Here is a tiny trained network, its code and every weight. The questions are about switching its units off for an input and a class, where a switched-off unit gives its printed mean instead of its output.

import numpy as np


def w(rows, s, z=0):
    codes = np.array(rows[::2]) - 128.0
    scale = np.full(codes.shape[1], s)
    scale[-1] = z or s
    return codes * scale


def f(y):
    return np.maximum(y, 0)


def log_softmax(a):
    a = a - a.max(-1, keepdims=True)
    return a - np.log(np.exp(a).sum(-1, keepdims=True))


def net(x, mask):
    res = np.array(x, float).reshape(1, 8) / 4 @ E
    y = f(res @ A[0][:, :-1].T + A[0][:, -1])
    res = res + np.where(mask, y, B[0][:, -1]) @ B[0][:, :-1]
    return log_softmax(res[-1] @ U[:, :-1].T + U[:, -1])


A, B = {}, {}
E = w([
[109,83,156,176,79,226,145,118,90,110,128,151],'x0',
[209,183,143,148,174,122,131,121,66,200,138,92],'x1',
[182,67,122,245,215,119,212,230,149,81,138,152],'x2',
[180,162,90,107,166,97,61,176,117,87,85,81],'x3',
[64,81,41,62,73,147,72,170,61,69,109,116],'x4',
[165,175,81,100,184,254,41,184,131,88,159,214],'x5',
[187,201,161,74,91,76,149,177,88,74,164,63],'x6',
[190,104,149,123,105,170,143,88,100,158,198,96],'x7',
],0.0098)
A[0] = w([
[123,60,99,191,158,187,146,188,168,61,110,164,207],'neuron 0',
[96,126,123,145,161,90,97,120,210,185,81,126,89],'neuron 1',
[150,151,149,145,204,61,156,74,174,187,99,126,253],'neuron 2',
[211,155,192,100,194,84,135,129,175,98,159,100,106],'neuron 3',
[39,83,124,83,87,71,137,115,193,102,117,105,127],'neuron 4',
[185,191,118,37,113,128,65,186,90,81,145,65,200],'neuron 5',
[132,125,88,112,97,180,114,150,146,82,167,191,144],'neuron 6',
[101,135,171,83,159,83,150,93,167,254,136,113,112],'neuron 7',
[51,116,113,74,42,120,151,102,130,64,139,93,116],'neuron 8',
[181,110,174,142,23,115,176,57,55,215,158,117,181],'neuron 9',
],0.0085,0.0029)
B[0] = w([
[57,81,144,194,167,173,130,254,115,118,125,214,245],'neuron 0',
[100,144,82,165,122,17,94,127,148,188,80,145,182],'neuron 1',
[74,110,146,80,82,60,221,202,191,233,75,60,225],'neuron 2',
[215,189,53,176,57,106,167,162,157,141,187,182,212],'neuron 3',
[3,169,215,118,48,65,124,138,97,49,115,93,214],'neuron 4',
[208,167,21,72,159,129,89,132,33,57,82,116,247],'neuron 5',
[145,123,155,98,171,154,146,75,142,131,123,189,198],'neuron 6',
[117,82,69,152,135,102,158,126,163,163,157,71,202],'neuron 7',
[106,154,232,121,75,149,99,108,128,9,111,64,215],'neuron 8',
[117,88,190,144,161,133,119,95,60,181,211,77,234],'neuron 9',
],0.0081,0.014)
U = w([
[232,165,98,130,94,82,177,169,145,103,184,102,47],'0',
[69,132,192,100,55,82,103,117,133,54,122,95,126],'1',
[109,136,172,79,96,199,99,44,127,151,179,143,65],'2',
[87,127,113,121,112,59,144,138,254,190,81,119,45],'3',
[142,94,174,156,131,108,173,104,86,203,219,56,21],'4',
[81,93,149,191,170,166,124,192,137,106,111,224,236],'5',
[165,139,51,27,150,124,46,130,73,75,110,110,248],'6',
],0.0096,0.0015)

Each question gives the input, the list of numbers given to net, and the class t.
The units are the neurons (one row each of A and B). Each row of codes is followed by its name. A weight is (code - 128) times the scale printed after its matrix; where a second scale follows, it is the last column's (A, B and U).
mask holds one flag per neuron, in row order. A switched-off neuron (its flag False) gives its mean, the last column of its row in B, instead of its output. The means were averaged over made-up inputs and are rounded, as every weight is.
A unit's drop is (log p(t) with every unit on - log p(t) with that unit switched off) / (log p(t) with every unit on - log p(t) with every unit switched off).
unit that matters most: the unit with the biggest drop
top k neurons: the k neurons with the biggest drops, biggest first
drop of u: that unit's drop, to one decimal
input [-7,-4,5,-3,6,-7,-4,7], class 1: unit that matters most -> neuron 4
input [5,3,-7,4,6,-1,-5,6], class 2: top 2 neurons -> [neuron 9; neuron 8]
input [-3,-8,-1,2,6,5,-4,0], class 5: top 2 neurons -> [neuron 0; neuron 6]
input [5,-8,-8,4,6,5,-4,2], class 1: top 2 neurons -> [neuron 8; neuron 4]
input [1,-3,8,-2,-2,-5,2,2], class 5: top 2 neurons -> [neuron 0; neuron 7]
input [-1,-3,-7,2,-3,-6,-1,6], class 4: top 2 neurons -> [neuron 9; neuron 7]
input [-6,-1,-8,0,-6,3,2,7], class 0: top 2 neurons -> [neuron 3; neuron 5]
input [-2,5,-1,-1,-4,8,-4,6], class 0: drop of neuron 0 -> 0.9
input [-3,-6,-1,-1,-2,2,8,4], class 6: top 2 neurons -> [neuron 5; neuron 2]
input [-8,0,6,-1,-3,4,0,-8], class 3: drop of neuron 2 -> 1.2
input [7,5,-1,2,-2,3,4,0], class 6: drop of neuron 5 -> 0.2
